Below is a small trained network, with its code and all its weights. Each question gives an input and a target symbol and asks what happens when units are switched off, that is, made to give their printed mean instead of their output.

import numpy as np


def w(rows, s, z=0):
    codes = np.array(rows[::2]) - 128.0
    scale = np.full(codes.shape[1], s)
    scale[-1] = z or s
    return codes * scale


def softmax(a):
    e = np.exp(a - a.max(-1, keepdims=True))
    return e / e.sum(-1, keepdims=True)


def log_softmax(a):
    a = a - a.max(-1, keepdims=True)
    return a - np.log(np.exp(a).sum(-1, keepdims=True))


def net(x, mask):
    ids = ['βγζημπψ'.index(c) for c in x.split()]
    T = len(ids)
    res = E[ids] + P[:T]
    u = 0
    for l in range(3):
        r = res
        for j in range(2):
            rows = slice(3 * j, 3 * j + 3)
            q, k, v = (r @ M[l][rows].T for M in (Q, K, V))
            z = softmax(np.where(np.tri(T) > 0, q @ k.T / 3**0.5, -1e9)) @ v
            o = O[l][rows]
            res = res + np.where(mask[u + j], z, o[:, -1]) @ o[:, :-1]
        u += 2
    return log_softmax(res[-1] @ U[:, :-1].T + U[:, -1])


Q, K, V, O = {}, {}, {}, {}
E = w([
[134,125,107,140],'β',
[182,161,108,101],'γ',
[112,49,106,216],'ζ',
[198,205,173,224],'η',
[115,57,2,40],'μ',
[187,154,120,117],'π',
[109,179,148,42],'ψ',
],0.0095)
P = w([
[132,64,171,140],'0',
[75,158,149,132],'1',
[56,160,168,123],'2',
[92,167,163,115],'3',
[93,155,160,108],'4',
[102,158,178,90],'5',
[148,127,254,72],'6',
[145,113,217,43],'7',
[102,127,230,65],'8',
],0.0063)
Q[0] = w([
[102,143,187,58],'L0H0',
[251,92,117,129],'L0H0',
[96,80,174,203],'L0H0',
[125,111,128,51],'L0H1',
[65,82,212,200],'L0H1',
[130,122,86,208],'L0H1',
],0.011)
K[0] = w([
[250,104,161,185],'L0H0',
[100,246,116,107],'L0H0',
[71,77,71,158],'L0H0',
[224,57,130,49],'L0H1',
[206,150,230,158],'L0H1',
[157,201,115,184],'L0H1',
],0.011)
V[0] = w([
[182,110,24,144],'L0H0',
[80,108,195,130],'L0H0',
[64,2,157,138],'L0H0',
[92,156,165,68],'L0H1',
[212,126,108,169],'L0H1',
[163,105,84,98],'L0H1',
],0.0097)
O[0] = w([
[94,182,110,11,112],'L0H0',
[47,192,118,157,174],'L0H0',
[103,183,105,127,254],'L0H0',
[116,112,121,118,104],'L0H1',
[97,144,199,21,123],'L0H1',
[113,63,1,236,105],'L0H1',
],0.0078,0.0038)
Q[1] = w([
[190,210,203,139],'L1H0',
[175,177,188,106],'L1H0',
[161,168,127,78],'L1H0',
[138,8,164,71],'L1H1',
[205,144,178,8],'L1H1',
[165,144,154,133],'L1H1',
],0.012)
K[1] = w([
[155,219,205,78],'L1H0',
[137,153,123,126],'L1H0',
[147,132,97,81],'L1H0',
[92,172,63,170],'L1H1',
[144,157,1,144],'L1H1',
[107,72,139,68],'L1H1',
],0.013)
V[1] = w([
[129,97,94,204],'L1H0',
[255,225,212,79],'L1H0',
[160,142,233,114],'L1H0',
[75,75,155,195],'L1H1',
[166,212,86,150],'L1H1',
[219,53,145,118],'L1H1',
],0.0087)
O[1] = w([
[203,93,138,180,112],'L1H0',
[74,45,61,143,116],'L1H0',
[65,105,64,160,141],'L1H0',
[104,207,155,153,177],'L1H1',
[147,145,33,146,137],'L1H1',
[70,82,246,133,4],'L1H1',
],0.011,0.0033)
Q[2] = w([
[158,154,56,121],'L2H0',
[165,80,127,71],'L2H0',
[120,178,170,214],'L2H0',
[87,80,8,32],'L2H1',
[132,103,184,86],'L2H1',
[176,139,162,170],'L2H1',
],0.012)
K[2] = w([
[132,129,92,84],'L2H0',
[134,140,83,212],'L2H0',
[112,119,191,3],'L2H0',
[89,98,2,97],'L2H1',
[198,166,129,77],'L2H1',
[181,151,81,111],'L2H1',
],0.012)
V[2] = w([
[133,149,43,198],'L2H0',
[175,205,49,110],'L2H0',
[145,92,254,213],'L2H0',
[130,118,142,148],'L2H1',
[174,112,136,90],'L2H1',
[151,43,94,70],'L2H1',
],0.009)
O[2] = w([
[29,161,195,246,181],'L2H0',
[126,140,252,115,253],'L2H0',
[228,2,46,205,31],'L2H0',
[201,39,15,190,111],'L2H1',
[108,140,22,46,89],'L2H1',
[16,156,132,132,34],'L2H1',
],0.0061,0.0054)
U = w([
[123,168,200,88,4],'β',
[146,159,53,57,195],'γ',
[224,189,102,253,206],'ζ',
[89,160,100,192,78],'η',
[202,115,187,3,158],'μ',
[121,156,67,96,98],'π',
[141,195,51,81,111],'ψ',
],0.0061,0.0024)

Each question gives the input, a string of symbols that net reads in full, and the target symbol t.
The units are the heads (3 rows each of Q, K, V and O). Each row of codes is followed by its name. A weight is (code - 128) times the scale printed after its matrix; where a second scale follows, it is the last column's (O and U).
mask holds one flag per head, layer by layer. A switched-off head (its flag False) gives its mean, the last column of its rows in O, instead of its output. The means were averaged over made-up inputs and are rounded, as every weight is.
A unit's drop is (log p(t) with every unit on - log p(t) with that unit switched off) / (log p(t) with every unit on - log p(t) with every unit switched off).
The circuit of an input: a set's keep is (log p(t) with only the set's units on - log p(t) with every unit switched off) / (log p(t) with every unit on - log p(t) with every unit switched off). Starting from all 6 units, units are removed one at a time, each time the one whose removal leaves the highest keep (on an exact tie, the one counted first), for as long as the keep stays at least 0.8.
units of the circuit, in order: the units of the circuit, biggest drop first
most important unit: the unit with the biggest drop
heads that matter: for each layer, one digit per head in row order, 1 if its drop is at least 0.15 and else 0, layers parted by /
drop when u is switched off: that unit's drop, to one decimal
input ψ ψ ψ, target ζ: most important unit : L0H0
input ζ ζ ζ, target ζ: units of the circuit, in order : L1H0, L2H0
input π μ η, target η: heads that matter : 01 / 10 / 01
input ζ ζ β μ, target μ: units of the circuit, in order : L1H0, L2H0, L0H0
input ψ γ π μ, target μ: units of the circuit, in order : L1H0, L0H1
input ζ ψ ψ ψ ζ β γ ζ, target β: units of the circuit, in order : L2H0, L0H0, L1H1
input η ψ η ζ ψ π ψ ζ ψ, target η: units of the circuit, in order : L1H0, L2H0, L0H0
input ζ μ π, target μ: units of the circuit, in order : L1H0, L2H0, L0H1, L0H0
input ζ η π γ γ, target η: units of the circuit, in order : L1H0, L2H0, L0H1, L2H1
input ψ γ ζ ζ ζ π ζ μ, target ζ: units of the circuit, in order : L1H0, L0H1, L2H0, L0H0
input ζ π η π π γ γ, target η: units of the circuit, in order : L1H0, L2H0, L2H1, L0H1
input ζ ζ μ ζ, target μ: units of the circuit, in order : L1H0, L0H0, L2H0
input ψ ζ ζ ζ ζ ζ ζ, target ζ: heads that matter : 10 / 10 / 10
input ψ ζ ζ ζ π, target ζ: heads that matter : 11 / 11 / 11
input ζ η ψ η β ψ ζ, target η: heads that matter : 01 / 10 / 10
input ψ ζ γ, target ζ: drop when L1H1 is switched off : 0.2
input ζ ψ μ ζ, target β: drop when L2H0 is switched off : 1.2
input ζ ψ ζ ζ η, target β: drop when L1H0 is switched off : 0.0
